Here is a tiny trained network, its code and every weight. The questions are about switching its units off for an input and a class, where a switched-off unit gives its printed mean instead of its output.

import numpy as np


def w(rows, s, z=0):
    codes = np.array(rows[::2]) - 128.0
    scale = np.full(codes.shape[1], s)
    scale[-1] = z or s
    return codes * scale


def norm(h):
    return h / np.sqrt((h * h).mean(-1, keepdims=True) + 1e-5)


def f(y):
    return y / 2 * (1 + np.tanh(0.7978845608 * (y + 0.044715 * y**3)))


def log_softmax(a):
    a = a - a.max(-1, keepdims=True)
    return a - np.log(np.exp(a).sum(-1, keepdims=True))


def net(x, mask):
    res = np.array(x, float).reshape(1, 7) / 4 @ E
    u = 0
    for l in range(4):
        y = f(norm(res) @ A[l][:, :-1].T + A[l][:, -1])
        res = res + np.where(mask[u : u + 8], y, B[l][:, -1]) @ B[l][:, :-1]
        u += 8
    return log_softmax(norm(res)[-1] @ U[:, :-1].T + U[:, -1])


A, B = {}, {}
E = w([
[171,86,161,216,124,81,166,154,129],'x0',
[69,160,176,124,44,196,87,110,133],'x1',
[54,247,158,28,221,97,104,145,92],'x2',
[112,122,60,2,116,69,98,33,203],'x3',
[193,65,195,109,77,128,79,36,49],'x4',
[57,109,103,135,171,123,38,142,153],'x5',
[157,97,189,78,163,81,33,143,123],'x6',
],0.0038)
A[0] = w([
[185,86,32,80,161,107,99,98,139,6],'L0N0',
[142,116,165,146,142,31,86,143,100,84],'L0N1',
[156,200,2,117,154,145,152,101,119,67],'L0N2',
[96,221,119,97,81,122,232,130,135,65],'L0N3',
[153,63,82,105,85,134,193,133,128,125],'L0N4',
[59,72,153,107,125,112,77,65,132,86],'L0N5',
[137,66,180,116,129,89,137,136,171,65],'L0N6',
[130,131,80,64,121,59,145,185,83,133],'L0N7',
],0.0057,0.0017)
B[0] = w([
[161,123,182,144,201,100,165,203,31,199],'L0N0',
[141,98,152,137,211,166,79,96,142,182],'L0N1',
[158,114,163,84,145,158,118,168,192,231],'L0N2',
[129,100,202,83,253,201,90,103,154,250],'L0N3',
[74,154,198,87,114,130,191,221,200,205],'L0N4',
[143,166,62,182,128,67,118,74,191,224],'L0N5',
[147,91,147,128,106,156,96,93,126,136],'L0N6',
[91,184,153,221,243,64,110,132,109,203],'L0N7',
],0.0049,0.0019)
A[1] = w([
[83,78,170,143,118,177,73,134,88,95],'L1N0',
[218,88,145,144,152,8,184,166,130,43],'L1N1',
[198,47,147,216,157,126,86,122,143,121],'L1N2',
[115,197,108,248,89,143,232,123,244,124],'L1N3',
[129,118,186,54,126,174,141,130,127,47],'L1N4',
[51,85,115,88,125,162,119,3,173,2],'L1N5',
[149,66,175,55,98,130,148,79,124,223],'L1N6',
[110,173,84,249,181,92,159,72,175,61],'L1N7',
],0.0047,0.00071)
B[1] = w([
[160,198,2,86,153,95,154,151,145,171],'L1N0',
[191,112,107,76,149,234,57,228,90,249],'L1N1',
[65,83,139,73,103,112,126,216,154,241],'L1N2',
[121,144,142,104,129,106,168,29,108,246],'L1N3',
[108,33,187,155,146,96,33,215,57,176],'L1N4',
[146,105,152,109,111,136,89,207,83,218],'L1N5',
[112,60,147,197,81,104,71,174,124,208],'L1N6',
[132,83,131,123,80,107,66,137,94,174],'L1N7',
],0.0053,0.002)
A[2] = w([
[195,156,87,156,172,125,192,76,91,245],'L2N0',
[164,182,154,110,64,115,166,173,121,191],'L2N1',
[216,148,98,35,204,56,53,98,73,253],'L2N2',
[132,175,189,45,179,80,76,103,113,108],'L2N3',
[94,146,169,118,58,137,52,80,143,119],'L2N4',
[84,190,100,117,78,160,120,128,236,139],'L2N5',
[165,73,50,89,121,55,194,215,210,245],'L2N6',
[254,195,135,115,229,110,188,132,157,181],'L2N7',
],0.0063,0.0014)
B[2] = w([
[87,163,141,141,126,61,119,96,204,138],'L2N0',
[92,168,104,123,118,86,95,113,60,142],'L2N1',
[78,146,171,180,113,176,149,56,148,255],'L2N2',
[108,150,146,254,198,149,226,148,169,222],'L2N3',
[89,157,4,57,85,81,174,168,140,178],'L2N4',
[138,153,117,168,185,161,69,155,181,165],'L2N5',
[76,125,199,158,211,152,91,53,2,194],'L2N6',
[46,80,157,176,83,137,91,103,247,205],'L2N7',
],0.0055,0.0061)
A[3] = w([
[107,221,108,117,110,104,108,250,130,147],'L3N0',
[186,83,182,49,144,118,121,63,15,250],'L3N1',
[128,126,67,7,51,140,2,104,104,208],'L3N2',
[74,145,125,103,46,169,229,88,73,254],'L3N3',
[106,124,219,70,185,199,228,180,217,135],'L3N4',
[144,87,108,108,4,141,142,160,202,47],'L3N5',
[203,176,170,197,255,132,154,101,194,139],'L3N6',
[64,243,125,222,92,70,211,172,82,255],'L3N7',
],0.0043,0.00069)
B[3] = w([
[219,73,159,31,168,105,82,197,89,147],'L3N0',
[165,133,196,149,110,129,91,204,81,154],'L3N1',
[6,3,105,117,147,81,189,153,128,172],'L3N2',
[122,154,190,175,152,41,199,180,135,163],'L3N3',
[127,154,84,198,136,93,52,49,80,245],'L3N4',
[35,168,75,156,134,80,129,56,218,145],'L3N5',
[57,201,135,86,191,175,100,144,131,254],'L3N6',
[227,129,211,78,82,71,134,11,126,207],'L3N7',
],0.0053,0.0041)
U = w([
[222,146,119,51,103,178,123,115,163,67],'0',
[59,51,1,83,55,66,133,155,178,147],'1',
[170,199,39,49,175,194,90,187,147,104],'2',
[242,113,14,123,128,148,165,129,130,2],'3',
[176,173,157,171,32,52,245,82,128,130],'4',
[52,183,193,207,236,186,101,58,167,165],'5',
[177,20,190,140,105,142,99,231,21,166],'6',
],0.0084,0.0082)

Each question gives the input, the list of numbers given to net, and the class t.
The units are the neurons (one row each of A and B). Each row of codes is followed by its name. A weight is (code - 128) times the scale printed after its matrix; where a second scale follows, it is the last column's (A, B and U).
mask holds one flag per neuron, layer by layer. A switched-off neuron (its flag False) gives its mean, the last column of its row in B, instead of its output. The means were averaged over made-up inputs and are rounded, as every weight is.
A unit's drop is (log p(t) with every unit on - log p(t) with that unit switched off) / (log p(t) with every unit on - log p(t) with every unit switched off).
The circuit of an input: a set's keep is (log p(t) with only the set's units on - log p(t) with every unit switched off) / (log p(t) with every unit on - log p(t) with every unit switched off). Starting from the 12 units with the biggest drops (on a tie, the unit counted first), units are removed one at a time, each time the one whose removal leaves the highest keep (on an exact tie, the one counted first), for as long as the keep stays at least 0.8.
units of the circuit, in order: the units of the circuit, biggest drop first
most important unit: the unit with the biggest drop
k most important neurons: the k neurons with the biggest drops, biggest first
k most important neurons of layer l: the k neurons of layer l with the biggest drops, biggest first
drop of u: that unit's drop, to one decimal
input [0,7,0,7,-8,7,-6], class 2: 3 most important neurons	(L2N5 L2N2 L2N7)
input [3,8,4,7,4,0,-2], class 1: most important unit	L2N4
input [7,-6,-1,-1,-8,8,5], class 6: 3 most important neurons	(L1N2 L1N7 L2N3)
input [5,-2,-6,-5,-7,0,-2], class 4: units of the circuit, in order	(L1N3 L3N7 L0N3)
input [-6,2,1,5,6,-3,-7], class 1: units of the circuit, in order	(L1N6 L2N4)
input [-7,7,0,-4,4,-8,1], class 6: units of the circuit, in order	(L1N4 L2N2)
input [2,7,0,0,-3,2,7], class 1: 2 most important neurons	(L2N4 L0N0)
input [3,-4,2,-7,6,6,-2], class 6: 2 most important neurons	(L1N2 L2N3)
input [8,-3,-2,1,-2,-4,0], class 6: 2 most important neurons of layer 1	(L1N1 L1N2)
input [1,-7,-6,0,-1,-8,-5], class 5: 2 most important neurons	(L2N6 L2N7)
input [8,5,-7,6,-6,-1,-1], class 4: 2 most important neurons of layer 0	(L0N2 L0N1)
input [-7,8,-6,-6,-4,6,7], class 1: 2 most important neurons	(L2N3 L3N2)
input [6,6,3,-7,2,5,-2], class 4: 2 most important neurons	(L3N7 L1N1)
input [6,5,-2,-2,-6,-5,-3], class 4: most important unit	L1N3
input [-7,4,-8,0,7,-6,6], class 1: 2 most important neurons of layer 2	(L2N4 L2N6)
input [-7,4,4,1,-3,8,-1], class 2: 2 most important neurons of layer 1	(L1N3 L1N5)
input [-5,6,0,2,5,-8,-2], class 1: 2 most important neurons of layer 2	(L2N4 L2N6)
input [4,0,-7,6,1,-2,0], class 6: drop of L2N6	0.2
input [-8,1,3,1,5,-4,4], class 4: drop of L0N3	0.3
input [-6,5,4,-5,0,-4,4], class 4: most important unit	L3N7
input [1,8,-7,-2,6,-1,-3], class 4: drop of L3N2	-0.1
input [7,-1,-4,8,3,-6,3], class 6: drop of L2N0	0.0
input [-5,7,-8,-6,-4,8,1], class 1: 2 most important neurons of layer 2	(L2N3 L2N2)
